Here are made-up elements, facts about them, and rows of numbers that follow some of those facts. Name the element behind each unnamed row.

How the elements are related:
groskel: points at; klepubram: refers to; drepor: is of sort; dufur: belongs to class
baklan groskel [kosun]
begrek groskel [mibrem]
braka groskel [fofe]
brugres groskel [nobrose]
dapu groskel [tegram]
disedus groskel [skeplu]
dotrok groskel [flobesun]
dreros groskel [rematrer]
drestuk groskel [drisketik]
drimuk groskel [gruklos]
drisketik groskel [fofe]
droflas groskel [kosun, drestuk]
drumu groskel [droflas]
drure groskel [fevus, braka]
fevus groskel [klubroval]
flastim groskel [fevus]
flitrok groskel [bridral, flazo]
fluklal groskel [kiklan, nobrose, drisketik]
gazedrem groskel [muke]
giteflek groskel [gazedrem]
grake groskel [trodin, griflu, gruklos]
griflu groskel [klonu]
kevutin groskel [lakim]
kiklan groskel [fofe]
klegom groskel [ribro]
kobram groskel [ranem, pevem, skufogrur]
lakim groskel [zomon, fofe, drestuk, drisketik]
muke groskel [fofe]
nobrose groskel [gruklos]
pabek groskel [gazedrem, rikuzor]
plelus groskel [kiru]
podrones groskel [tubega]
ramu groskel [drisketik]
rekefa groskel [skuga, muke]
rematrer groskel [zodram]
reskidren groskel [kiklan, fluklal]
ribro groskel [ramu, tefledu]
rikuzor groskel [tegram, skaskobral, drestuk]
rirar groskel [kevutin]
skaskobral groskel [tegram, kiklan, ramu]
skena groskel [ramu, gruklos]
skeplu groskel [fevus]
skuga groskel [braka]
stekle groskel [tegram, lakim]
tagatror groskel [drestuk]
tidro groskel [rekefa]
toplu groskel [tefledu, drisketik]
tragir groskel [griflu, gruklos]
trutrepom groskel [kiru, skarun]
vemor groskel [reskidren]
vostur groskel [zodram]
zomon groskel [skarun]
baklan klepubram [trodin]
beflil klepubram [skarun, lipi]
bemol klepubram [tikos, drimuk]
braka klepubram [timu]
bralon klepubram [taza, skufogrur]
brilon klepubram [tegram, klomeplom]
brino klepubram [skinile, kobram]
dagrol klepubram [fluklal]
dapu klepubram [muplak]
depim klepubram [klobrir, pugrokle]
disedus klepubram [dotrok, sopli]
draflik klepubram [rematrer]
drisketik klepubram [debi, begrek, ribro, figrar]
drure klepubram [gama]
flafen klepubram [brafluk, godritra]
flafli klepubram [sistok, grostir]
flastim klepubram [braplos, sasul, vafla]
flazo klepubram [vabun, vure]
fofe klepubram [braple, radrom, gebrek, bevubrar]
gite klepubram [seflise, pevem, puflefek]
goplin klepubram [feklu, plubrar, plazis]
grabrul klepubram [kedim, sotu, migus, godritra]
grazu klepubram [kobram]
gribro klepubram [stemur, klastu, lipi, nivo]
grodri klepubram [zugrer, rekefa, fluklal]
kevutin klepubram [mave, plazis, gama, tribros, timu]
kiklazi klepubram [gritruklur, ribro, flegruson]
kiru klepubram [loflom]
kivak klepubram [vafla, brize, klubroval, mave]
klebu klepubram [debi, vabun, plutun, droflas, tudrek]
kletil klepubram [sopli]
kliskam klepubram [brafluk, klastu]
klofluk klepubram [plutun, bevubrar, drestuk, flidur]
kudrote klepubram [flobesun]
melun klepubram [reskidren, stekle]
muke klepubram [skimim]
muklogon klepubram [pugrokle, ramu]
mular klepubram [skarun, dele]
mutrar klepubram [trodin, nobrose, stustir, muplak]
pibretrun klepubram [debun]
plelus klepubram [tribros]
plistopu klepubram [dotrok]
plufe klepubram [tegram, guski, flobesun]
puskik klepubram [domak, debi, vafla]
pustan klepubram [skena, nobrose]
ranem klepubram [plutun]
rirar klepubram [taza]
ritikik klepubram [klomeplom, fevus, drestuk, grostir]
rozefli klepubram [griker, fevus, fetris]
sanal klepubram [gritruklur, mograk]
sezur klepubram [skinile, mubak, zodram, griflu, dele]
skaskobral klepubram [klomeplom, taza, zodram]
skebre klepubram [sopli, trutrepom]
skubra klepubram [sistok]
stadruli klepubram [stekle, brize]
stenak klepubram [tikos, klomeplom, plazis, rikuzor]
susor klepubram [skinile, migus, trodin, tragir, podrones]
tabebros klepubram [braplos, brafluk, debun]
taflu klepubram [zugrer, pekludek, venil]
tagatror klepubram [braple, skarun, grobripen, fluklal]
tagrur klepubram [sasul, mave]
tamo klepubram [flobesun, tudrek, skena]
toplu klepubram [skarun, gudal]
vedruk klepubram [taza, dupi, pevem, mibrem]
zelel klepubram [zutru]
drepor 232 <- baklan, brafluk, braka, braple, braplos, brino, dagrol, dapu, dele, disedus, drimuk, droflas, dudra, fetris, figrar, flitrok, fofe, gritruklur, gudal, guski, kiru, kivak, kletil, klofluk, klomeplom, klubroval, loflom, muklogon, mular, mutrar, nivo, pevem, pibretrun, plubrar, plutun, podrones, pokleguk, rematrer, rozefli, sasul, seflise, sezur, sistok, skaskobral, skena, skeplu, skubra, sopli, sotu, stoski, tagrur, tamo, tegram, teplu, tidro, toplu, trodin, venil, zomon, zugrer
drepor 310 <- beflil, bridral, brilon, datra, domak, drumu, gebrek, grostir, klebu, melun, mibrem, mubak, nobrose, pabek, pekludek, pustan, ramu, stemur, stepor, taza, tefledu, timu, vedruk, zodram, zutru
drepor 272 <- begrek, bemol, brize, draflik, druru, feklu, flafli, gama, gazedrem, gistas, grabrul, gribro, griker, grodri, kiklan, klegom, klobrir, kosun, lomis, neduvo, rekefa, reskidren, ribro, skimim, skinile, stadruli, stekle, stustir, tikos, tribros, vabun, vemor
drepor 52 <- bevubrar, debi, dotrok, dreros, drure, fevus, flafen, godritra, goplin, grobripen, gruklos, kedim, kevutin, klastu, klonu, mave, migus, plelus, plufe, pugrokle, rirar, sanal, skebre, skufogrur, stenak, susor, tagatror, trutrepom, tubega, tudrek
drepor 615 <- bralon, depim, drisketik, dupi, feskir, flazo, flobesun, fluklal, giteflek, grazu, griflu, kliskam, lipi, muplak, plazis, puflefek, rikuzor, ritikik, tabebros, vafla, vure, zivos
drepor 630 <- brugres, debun, drestuk, flastim, flegruson, flidur, fovo, gite, grake, kiklazi, kobram, kudrote, lakim, mograk, muke, plistopu, puskik, radrom, ranem, skarun, skuga, taflu, tragir, vostur, zelel
[baklan, brafluk, brugres, dagrol, draflik, dudra, flidur, flobesun, fovo, gritruklur, grodri, kedim, kiru, kivak, klebu, klegom, klobrir, klomeplom, lipi, mibrem, mular, plistopu, pustan, ranem, sasul, skubra, skuga, stemur, stoski, stustir, tegram, tragir, tubega, vabun, vemor, vure, zivos, zutru] dufur c
[beflil, begrek, bemol, bevubrar, braka, bralon, braple, bridral, brino, brize, debi, depim, dotrok, dreros, drestuk, drimuk, drisketik, droflas, drumu, drure, druru, dupi, feklu, feskir, fevus, figrar, flafen, flastim, flazo, flegruson, flitrok, fofe, gebrek, gistas, gite, giteflek, godritra, goplin, grabrul, grake, griflu, griker, grobripen, gruklos, gudal, guski, kevutin, kiklan, kiklazi, klastu, klonu, kudrote, lakim, loflom, melun, mubak, muke, muklogon, mutrar, neduvo, nivo, pabek, plazis, plelus, plubrar, plutun, podrones, pugrokle, radrom, ramu, rekefa, rematrer, reskidren, rikuzor, rirar, ritikik, rozefli, sanal, sezur, sistok, skeplu, skufogrur, sopli, sotu, stadruli, stekle, stenak, susor, taflu, tagatror, tagrur, tefledu, teplu, tidro, timu, toplu, tribros, tudrek, vafla, vedruk, venil, vostur, zelel, zodram, zomon, zugrer] dufur a
[braplos, brilon, dapu, datra, debun, dele, disedus, domak, fetris, flafli, fluklal, gama, gazedrem, grazu, gribro, grostir, kletil, kliskam, klofluk, klubroval, kobram, kosun, lomis, mave, migus, mograk, muplak, nobrose, pekludek, pevem, pibretrun, plufe, pokleguk, puflefek, puskik, ribro, seflise, skarun, skaskobral, skebre, skena, skimim, skinile, stepor, tabebros, tamo, taza, tikos, trodin, trutrepom] dufur b

Named rows:
gudal: [-14   1  17 -17  -5   9   7  11 -21   8  13  -8 -31 -10  -5  -7 -15  10
   9  18 -11   7  -6  -4   0   1   6  10  -7  16   8  -3  -4  -8  -8  -9
 -19  13  -1   1   6 -13   0]
kiklazi: [  1  -7   7  -8  10  16  11  -4  -8  -2 -10  -6 -52  -7  -5 -11  -8   2
 -13 -12 -21  -8   5   3  13  -5  10   0   4  -7   6 -10  -6  15  -1   3
 -20  15 -14 -14  18  -8 -13]
dudra: [ 19  -3 -24  37 -19  -2 -26  -7   3  16  14   7  57   5  -3  11   9  -5
   0   5  15  -6   7 -17  -1   5  -3 -14 -13 -17  15  20  10 -28  -5   3
  10 -17  16  16  -7  -2  -4]
timu: [-12   0  16 -17  -7   3  17  -4 -12  -3  15  -2 -32  -9  -5  -7  -7  18
   4   7  -8   3  -5  -2  -8   3  -1  10  -1  16   6 -14  -4   0 -16  -8
 -18  12   3   2   5 -11   8]
lakim: [-25  27  18 -13  29 -17  33  13 -25  -1  -8 -11 -44 -16 -13  13  13  -5
  26  37 -16   4  21  28  24  20  10  -7  14   6 -39  -4  -7   8  24  -8
  44 -15   4 -48 -18  12  51]
stekle: [-27  21  20 -38  18 -14  31   6  -5 -19 -10   6 -13 -13  12  -8  -5   6
  23   9  -4  12  -3  29  -4  12  -4   8  14  17 -24  -6   3  16   5 -11
  14  -2   4 -16   0   6  13]
mular: [ 32  -8 -39  42  -4   2 -25  18   7  31 -28  17  38  13  -1   7  -3 -29
 -10   2  17 -12  -2 -23   2 -27  22 -21  -3 -16  21  27  16 -20  21  13
 -13 -29 -19  13   0  -5 -18]
skarun: [ 22  -8 -18   4 -19  -2 -22  20   7  31 -10  -1  17  18 -16  10  -3 -24
  22   6  32   5   0   1  -3  -5  15  -5 -17 -15  12  10  19 -22  22 -11
  -7   1  -3   0   8 -14  -3]
seflise: [  9  -5  -9  14 -20   0 -26  -1  -3  11  20  -3  31   8  -8  10   5  -9
   0  -1   7   0  -2 -11  -4  -5  -3   4 -15 -11   9   6   2 -18  -2  -3
   5  -3  10   7 -10  -3   1]
mibrem: [ 26  -2 -23  34 -22 -11 -19 -12  14  17   8  13  53  10  -1  16   9  -1
  -1   0  24  -3   7 -18 -12   4  -7 -16  -7  -9  11  11  16 -23  -9   4
   9 -15  14  16  -9   0  -1]
drure: [-26  -5  10  -9  43  12  19  10  27 -23 -30 -16 -32   5  13 -23   4  11
 -12   6   5   7 -11  14  15   2  -7   3  17  18 -19 -10 -28  33  15  17
   0  17 -22  16  13  24   2]
teplu: [-15   0  18 -16  -5  10   7   3 -21   3  18  -9 -29 -12  -4  -7 -12  14
   6  14 -15   6  -4  -3   2   4   1  10  -7  14   6  -5  -6  -6 -12  -8
 -15  15   3   0   5 -11   1]
kedim: [ 25  -4 -28  37 -21  -7 -18 -11  16  19   9  16  46   7  -9  17  14  -1
  -2  -3  28  -2   7 -17  -7  10  -7 -20 -11 -18  15   8   6 -24  -6  -1
  12 -16  12  15   2   1   4]
tragir: [  7  21 -24  18   9  -5 -19  -7  25  13 -15   6  72  12  13  -8  12  -6
  17   3  41   4   4  17  11  21 -11 -13  -1 -28 -17  16  20  -8  15   1
  44 -10  16  14  15  20  -6]
plelus: [-22  11   9 -14  34   9  21   1   8  -9 -25   0 -34  -3  10 -21   0   7
 -12  -2  -3   4 -11  12  13  -5   0   6  19   7 -19 -13 -20  29   9   6
   7   5 -22   1  18  19   5]
pekludek: [ 14  -5 -12  11 -24  -8 -17  -4   6   8  16   3  28  11  -8  12   9  -5
   1  -5  17  -1  -3 -11 -14  -5  -4   2 -10  -7   8  -1   6 -14  -4  -4
   2  -5   8   8 -10  -5   8]
goplin: [ -3  -6   8  -6   7  12  15  -7  -5   1  -7   6 -51  -6  -4  -9  -5   8
 -20 -13 -18  -2  -4  -7   4 -12   4   3   8   4   7 -16 -16  15  -8   3
 -19   7 -19  -4  16  -2  -4]
baklan: [  7  13 -34  38  21  -1 -17  -4  15   3 -26  12  60   9  16  -9  16 -18
 -17  -5  12 -14  -2  -1  15 -12   0 -13  12 -26 -11  22   2   3  18  20
  30 -31  -6  15  -3  24  -5]

Rows to name:
No name comes twice in this set of rows, the named rows included.
[ 18  -9 -11  11 -21  -1 -22  -6   6  12  12  -5  22  13 -15  12   8 -10
   7  -9  15  -2   9   0   0   6  -2  -4 -16 -23   9   2   7 -14   3  -6
   9   6  12  -3   2  -6  -1] | mograk
[ -2  -9   7  -8  10  17  13 -10 -10  -5 -10  -5 -51  -6  -6 -14  -4   5
 -14 -15 -24 -11   6   4  14  -7   6   1   6 -11   8 -11  -9  17  -4   4
 -18  16 -11 -12  18  -6 -11] | kudrote
[-36  41  19 -31  22  -2  17   5 -26   5   0   2 -12 -16  11 -20  -6   6
  19  23 -10  11 -12  21  12   3   2  17  12   8 -32  -4  -2   8   6 -12
  30  -5   2 -15   7  13  20] | droflas
[-26  -2   7 -17  44  18  17   4  17 -25 -32 -20 -27   2  14 -36   3   8
  -5  -2  -1  -2  -5  28  25   5  -5   6  15  -4 -17  -5 -18  35  15  14
   1  24 -13   9  24  18 -11] | flastim
[ 21 -15 -23  22  -6   7 -19 -13   8   1  -7   1   9  13 -11   1  14 -19
 -19 -29   0 -18   5  -2   9 -16   3  -5  -4 -39  11   1  -2   5   8   7
   1  -2  -5  -4   5   0 -10] | puskik
[ 28  -7 -38  44  -4   3 -25   7   7  22 -19  16  41  11   1   6   3 -23
 -17  -5  10 -16   0 -22   4 -22  16 -20  -1 -22  18  24  11 -14  13  14
  -7 -28 -12  13  -2  -1 -17] | dagrol
[-25   9  22 -37  16 -10  26   9   4 -23 -10  -2 -12  -8  12  -9  -7  10
  21   8   2  15  -3  26  -6  16  -7   7  10  22 -18  -5   1  15   3  -7
   4   9   5  -5   1   4   5] | begrek
[ 26  -6  10  13 -22  -6 -27 -19  11  35   5   0  24  22   3  29  -4  -5
  -1  -9   5  16  15 -20 -16 -12 -19   0  -4  14  -2  -5  16 -20 -13   6
  15   5   1   1 -24  12  -6] | taza
[  1  20  21  -9  -4   8 -10  21  -8 -11  40 -17 -32 -23   5   6 -26  15
 -12  10 -13  -1 -18 -13   1  31  19  12 -12  23  -9  -9  -5   7 -12  -5
  -9   9  -3 -15  11 -17 -12] | sopli
[ 34  11 -15  32  -6   4 -43  15  17  -9  23  -7  15  -2   7  20 -12 -19
 -42 -22  -4 -21 -20 -25   3   6  24   3  -8 -10  -7   2  -2  12   6  13
   4 -18 -17 -12   1  -3 -25] | kletil
[-10   1  22 -21  -5   5  11  -4  -6   6   9  -5 -29  -4   2  -5 -13  20
   6   8  -4  12  -4  -4  -9   2  -6  11   0  25   1 -14   0  -2 -17  -6
 -15  19  -1   5   4  -6   1] | zodram
[-26 -14  20 -10  31 -26  41  27   6 -40 -11 -24 -39  -7  -8  27  16   1
  23  39 -11   7  24  22   5  26   0 -15  12  38 -26   3 -19  14  23   7
  12  -5   5 -25 -46  10  45] | kiklan
[-21  26   5 -17  37   0  19  34 -22  16 -40   5 -39  -8   7 -13 -12 -19
   7  27 -13   2 -13  11  16 -25  29   5  21  13 -23   5  -1  13  33   1
   3 -21 -33 -22   1   6  15] | toplu

The same elements again, as new rows of numbers:
Named rows:
stustir: [  3  -1  17 -11  -4 -10 -47  11 -13 -41  -4 -14  18]
feskir: [ -9 -28  -6  -9  15   8  27   8  17  11  18  18  10]
kletil: [-19  -5 -13  16 -16  -7  20 -26  39 -36   5  16 -11]
gudal: [  3   1   6 -18 -15  12   4  -4   9  26 -11  10   5]
zomon: [  3  -7 -23  10 -17   6   0 -17 -10  23   4 -19 -33]
brino: [ -5   4  -1  -5 -18   1   3  10  -4  26  -9  16  17]
plubrar: [ -2 -12   1 -15  -5   5   9  -1  12  19  -7  12   4]
klonu: [  5 -12   0 -13  -1   4   6   2  12  27  -2  15   1]
trutrepom: [ 14   2  -9  20   5  -6   6 -31   6  -8   0 -18 -40]
tubega: [  4  11  19 -15  -2  -2 -47   6  -7 -33 -10 -12  15]
timu: [ -4 -10   1 -10  19  13  22  11  24  22  12  21   6]
muklogon: [ -5   0  -1  -6 -16   1   6   7  -1  22  -7  16  14]
pabek: [  0  -7 -21  13  10  10  13 -11   2  29  27 -11 -29]
depim: [-14 -18  -6  -2   6   3  26  17   5  13  17  21  21]
tabebros: [  1  -3  16  11  24  -1  28  19  11 -19   3  20  24]
skarun: [ 26  43  41  -9   1  26  10 -17   8   4 -16  -1  16]
brize: [  3 -23  -2  -9  -5  -2   7  12   4  18   0  15   9]
beflil: [ 11  48  19 -15 -21  35   7   7   2  54  -6  19  24]

Name these rows:
No name comes twice in this set of rows, the named rows included.
[ -5  21  19  -6 -16  -8 -47  12 -19 -37 -14 -11  28] | skubra
[ -5  -1   0  -3 -17   1   3  15  -3  23  -7  18  18] | mutrar
[ -2 -10   0 -11  -8   3   8   7   9  19  -7  14   7] | plutun
[ 10  -1   4 -16  -8  10   4   1  11  30  -9  13   3] | grobripen
[  3  -8  10  18  13   4 -45 -14 -20 -37  26 -47 -10] | tragir
[ 13 -23  10  -7   9  14   2  -9  16  35   3   9  -2] | gruklos
[-17  -8  -4  -1  10  -2  18   8   1  10  12  15  18] | gite
[ -9   2  -8  -4  -1 -15   6  11 -13  28  -8  18  13] | stenak
[ 22  -2   7  23   7  10   0 -34   4  -5  -9 -27 -39] | skena
[ -3  -7   1 -12  18  22  19   4  30  19  11  17  -2] | tefledu
[ -6 -26 -28  16   6  -3  21  -8 -10  20  33 -13 -18] | giteflek
[ -6  14  19 -15  24   5 -31   3   5 -37   7 -10  15] | mibrem
[  9  -8 -21  10 -10   0  -2 -12 -11  33  10 -15 -31] | dreros

